Here is a tiny trained network, its code and every weight. The questions are about switching its units off for an input and a class, where a switched-off unit gives its printed mean instead of its output.

import numpy as np


def w(rows, s, z=0):
    codes = np.array(rows[::2]) - 128.0
    scale = np.full(codes.shape[1], s)
    scale[-1] = z or s
    return codes * scale


def norm(h):
    return h / np.sqrt((h * h).mean(-1, keepdims=True) + 1e-5)


def f(y):
    return np.maximum(y, 0)


def log_softmax(a):
    a = a - a.max(-1, keepdims=True)
    return a - np.log(np.exp(a).sum(-1, keepdims=True))


def net(x, mask):
    res = np.array(x, float).reshape(1, 5) / 4 @ E
    u = 0
    for l in range(3):
        y = f(norm(res) @ A[l][:, :-1].T + A[l][:, -1])
        res = res + np.where(mask[u : u + 7], y, B[l][:, -1]) @ B[l][:, :-1]
        u += 7
    return log_softmax(norm(res)[-1] @ U[:, :-1].T + U[:, -1])


A, B = {}, {}
E = w([
[176,152,238],'x0',
[131,106,95],'x1',
[108,151,186],'x2',
[164,61,18],'x3',
[3,169,115],'x4',
],0.0033)
A[0] = w([
[72,155,92,16],'0.n1',
[232,64,28,33],'0.n2',
[117,119,24,28],'0.n3',
[47,139,92,56],'0.n4',
[9,129,66,8],'0.n5',
[10,139,86,106],'0.n6',
[2,131,49,41],'0.n7',
],0.0076,0.0015)
B[0] = w([
[178,155,97,167],'0.n1',
[6,155,37,253],'0.n2',
[114,86,178,201],'0.n3',
[186,164,103,188],'0.n4',
[230,144,79,217],'0.n5',
[192,204,128,223],'0.n6',
[231,135,75,234],'0.n7',
],0.02,0.0048)
A[1] = w([
[101,216,253,105],'1.n1',
[112,190,246,145],'1.n2',
[151,104,155,153],'1.n3',
[68,136,164,61],'1.n4',
[180,101,148,3],'1.n5',
[114,100,220,152],'1.n6',
[135,118,192,184],'1.n7',
],0.011,0.0006)
B[1] = w([
[172,4,187,255],'1.n1',
[111,4,119,243],'1.n2',
[125,170,168,150],'1.n3',
[109,223,125,167],'1.n4',
[39,151,134,169],'1.n5',
[139,73,248,190],'1.n6',
[139,97,226,179],'1.n7',
],0.012,0.0057)
A[2] = w([
[65,37,90,139],'2.n1',
[103,188,177,46],'2.n2',
[247,183,116,87],'2.n3',
[126,127,126,29],'2.n4',
[30,92,65,57],'2.n5',
[106,104,114,50],'2.n6',
[113,209,176,1],'2.n7',
],0.011,0.00067)
B[2] = w([
[88,196,165,217],'2.n1',
[96,103,180,130],'2.n2',
[134,22,6,255],'2.n3',
[116,132,130,128],'2.n4',
[104,226,229,225],'2.n5',
[125,150,141,150],'2.n6',
[128,136,194,133],'2.n7',
],0.015,0.0064)
U = w([
[132,23,253,3],'0',
[27,243,164,144],'1',
[226,127,27,197],'2',
],0.011,0.00058)

Each question gives the input, the list of numbers given to net, and the class t.
The units are the neurons (one row each of A and B). Each row of codes is followed by its name. A weight is (code - 128) times the scale printed after its matrix; where a second scale follows, it is the last column's (A, B and U).
mask holds one flag per neuron, layer by layer. A switched-off neuron (its flag False) gives its mean, the last column of its row in B, instead of its output. The means were averaged over made-up inputs and are rounded, as every weight is.
A unit's drop is (log p(t) with every unit on - log p(t) with that unit switched off) / (log p(t) with every unit on - log p(t) with every unit switched off).
The circuit of an input: a set's keep is (log p(t) with only the set's units on - log p(t) with every unit switched off) / (log p(t) with every unit on - log p(t) with every unit switched off). Starting from the 12 units with the biggest drops (on a tie, the unit counted first), units are removed one at a time, each time the one whose removal leaves the highest keep (on an exact tie, the one counted first), for as long as the keep stays at least 0.8.
circuit, biggest first: the units of the circuit, biggest drop first
k most important neurons: the k neurons with the biggest drops, biggest first
top k neurons in layer l: the k neurons of layer l with the biggest drops, biggest first
drop when u is switched off: that unit's drop, to one decimal
input [3,5,-4,-4,1], class 0: circuit, biggest first => 0.n7
input [-6,-3,-7,7,0], class 1: circuit, biggest first => 0.n2; 2.n5
input [0,-5,8,1,-6], class 0: top 2 neurons in layer 0 => 0.n2; 0.n7
input [-3,-1,-4,-7,-2], class 0: top 2 neurons in layer 0 => 0.n2; 0.n7
input [-8,-8,5,-4,-7], class 0: 3 most important neurons => 0.n2; 0.n7; 0.n5
input [-6,0,4,-8,-8], class 0: 3 most important neurons => 0.n2; 0.n7; 0.n5
input [8,-4,-1,6,3], class 0: 4 most important neurons => 0.n2; 0.n7; 0.n5; 0.n4
input [5,6,-5,-3,-3], class 1: top 2 neurons in layer 1 => 1.n6; 1.n7
input [5,5,-5,-6,-5], class 0: 2 most important neurons => 0.n2; 0.n7
input [0,-8,5,-7,7], class 2: top 2 neurons in layer 0 => 0.n3; 0.n6
input [5,8,8,2,-1], class 0: drop when 0.n7 is switched off => 0.4
input [5,-7,-6,-8,-7], class 0: drop when 0.n2 is switched off => 0.2
input [7,-4,6,1,1], class 0: drop when 0.n2 is switched off => 2.1
